Here is a tiny trained network, its code and every weight. The questions are about switching its units off for an input and a class, where a switched-off unit gives its printed mean instead of its output.

import numpy as np


def w(rows, s, z=0):
    codes = np.array(rows[::2]) - 128.0
    scale = np.full(codes.shape[1], s)
    scale[-1] = z or s
    return codes * scale


def f(y):
    return np.maximum(y, 0)


def log_softmax(a):
    a = a - a.max(-1, keepdims=True)
    return a - np.log(np.exp(a).sum(-1, keepdims=True))


def net(x, mask):
    res = np.array(x, float).reshape(1, 7) / 4 @ E
    y = f(res @ A[0][:, :-1].T + A[0][:, -1])
    res = res + np.where(mask, y, B[0][:, -1]) @ B[0][:, :-1]
    return log_softmax(res[-1] @ U[:, :-1].T + U[:, -1])


A, B = {}, {}
E = w([
[122,132,136,124,127,131,131],'x0',
[97,121,10,52,27,103,186],'x1',
[227,254,133,183,82,165,186],'x2',
[125,124,132,130,123,131,128],'x3',
[130,129,127,130,126,124,125],'x4',
[129,124,128,128,128,134,130],'x5',
[12,202,50,226,140,164,108],'x6',
],0.008)
A[0] = w([
[48,51,128,84,162,102,101,112],'n1',
[214,96,156,46,112,129,118,148],'n2',
[42,181,68,180,156,178,111,149],'n3',
[199,83,154,62,132,99,146,139],'n4',
[184,108,176,51,117,103,165,131],'n5',
[189,171,135,155,94,165,187,98],'n6',
[26,72,143,68,161,93,63,85],'n7',
[52,187,58,166,125,149,114,115],'n8',
[158,145,221,204,199,148,56,1],'n9',
[84,68,113,110,151,87,73,88],'n10',
[60,59,121,95,154,146,96,112],'n11',
[182,186,145,178,92,148,164,92],'n12',
[172,138,227,181,218,158,45,8],'n13',
[179,183,121,150,115,180,187,101],'n14',
[45,168,87,197,105,176,88,134],'n15',
[106,146,25,32,3,96,191,63],'n16',
[115,122,39,79,44,111,198,30],'n17',
[183,166,144,182,112,166,143,99],'n18',
[78,53,141,136,150,124,68,91],'n19',
[176,199,138,164,77,167,191,97],'n20',
[181,203,129,155,81,169,187,99],'n21',
[57,163,81,188,124,152,98,129],'n22',
[133,116,50,96,63,107,148,81],'n23',
[72,147,114,160,125,174,138,128],'n24',
[62,181,97,176,157,159,94,127],'n25',
[191,106,166,81,112,107,165,106],'n26',
[214,111,176,51,105,102,121,155],'n27',
[71,147,90,181,126,151,116,127],'n28',
[171,165,136,151,98,141,175,75],'n29',
[107,105,46,73,15,93,181,42],'n30',
],0.0067,0.0018)
B[0] = w([
[210,163,13,58,71,113,32,202],'n1',
[170,37,165,213,76,42,235,207],'n2',
[187,43,131,192,73,78,209,224],'n3',
[171,56,134,194,70,60,208,202],'n4',
[148,68,136,215,85,51,221,200],'n5',
[170,181,54,57,54,138,53,193],'n6',
[191,199,17,60,69,125,44,207],'n7',
[154,79,184,188,100,58,215,216],'n8',
[12,202,220,119,241,229,124,213],'n9',
[179,183,47,51,90,128,69,182],'n10',
[185,173,28,68,69,111,65,188],'n11',
[164,184,68,60,111,116,37,195],'n12',
[8,169,230,117,234,253,158,222],'n13',
[189,186,48,61,84,133,68,192],'n14',
[165,43,153,169,76,69,209,219],'n15',
[2,185,249,141,239,244,104,254],'n16',
[30,183,235,124,231,254,120,217],'n17',
[152,189,56,66,126,134,44,184],'n18',
[149,176,94,43,102,122,38,183],'n19',
[182,199,23,72,98,97,35,207],'n20',
[175,163,20,51,94,122,45,208],'n21',
[171,63,160,192,95,50,196,207],'n22',
[45,135,203,142,211,207,125,194],'n23',
[153,82,141,152,96,76,187,177],'n24',
[125,65,152,179,96,69,204,202],'n25',
[148,73,152,186,70,44,193,189],'n26',
[149,69,147,221,89,43,223,212],'n27',
[176,86,142,198,89,68,198,190],'n28',
[144,151,57,89,108,135,87,175],'n29',
[53,162,230,129,202,219,112,226],'n30',
],0.0046,0.0082)
U = w([
[149,77,133,199,76,46,232,254],'0',
[154,157,33,53,91,111,36,74],'1',
[69,147,194,134,250,196,136,56],'2',
],0.013,0.00078)

Each question gives the input, the list of numbers given to net, and the class t.
The units are the neurons (one row each of A and B). Each row of codes is followed by its name. A weight is (code - 128) times the scale printed after its matrix; where a second scale follows, it is the last column's (A, B and U).
mask holds one flag per neuron, in row order. A switched-off neuron (its flag False) gives its mean, the last column of its row in B, instead of its output. The means were averaged over made-up inputs and are rounded, as every weight is.
A unit's drop is (log p(t) with every unit on - log p(t) with that unit switched off) / (log p(t) with every unit on - log p(t) with every unit switched off).
The circuit of an input: a set's keep is (log p(t) with only the set's units on - log p(t) with every unit switched off) / (log p(t) with every unit on - log p(t) with every unit switched off). Starting from the 12 units with the biggest drops (on a tie, the unit counted first), units are removed one at a time, each time the one whose removal leaves the highest keep (on an exact tie, the one counted first), for as long as the keep stays at least 0.8.
circuit, biggest first: the units of the circuit, biggest drop first
top k neurons: the k neurons with the biggest drops, biggest first
drop of u: that unit's drop, to one decimal
input [-4,7,1,-8,-6,-2,5], class 2: top 2 neurons	(n16, n17)
input [6,7,-6,-3,2,1,8], class 0: top neuron	(n3)
input [3,-3,-3,-3,5,1,-1], class 1: top 4 neurons	(n16, n17, n30, n23)
input [-3,-6,-7,-1,2,2,-8], class 0: top 4 neurons	(n2, n27, n4, n5)
input [-8,5,-8,7,-1,7,8], class 0: top 4 neurons	(n8, n3, n15, n22)
input [7,4,4,-8,-7,-5,-1], class 1: top 2 neurons	(n13, n9)
input [4,-2,1,7,-4,-4,1], class 2: top 2 neurons	(n2, n27)
input [-4,7,6,-7,-6,3,-1], class 2: top 4 neurons	(n16, n17, n30, n23)
input [-8,2,2,1,-6,-5,1], class 1: top 2 neurons	(n13, n9)
input [7,8,7,-8,-4,6,6], class 2: top 3 neurons	(n16, n17, n30)
input [-4,-6,-8,-3,-4,-8,8], class 0: drop of n22	0.2
input [-1,-3,-4,7,-6,6,8], class 0: drop of n28	0.0
input [-8,7,-4,-2,-3,-4,5], class 2: drop of n17	0.1
input [4,8,2,7,-7,4,5], class 2: circuit, biggest first	(n16)
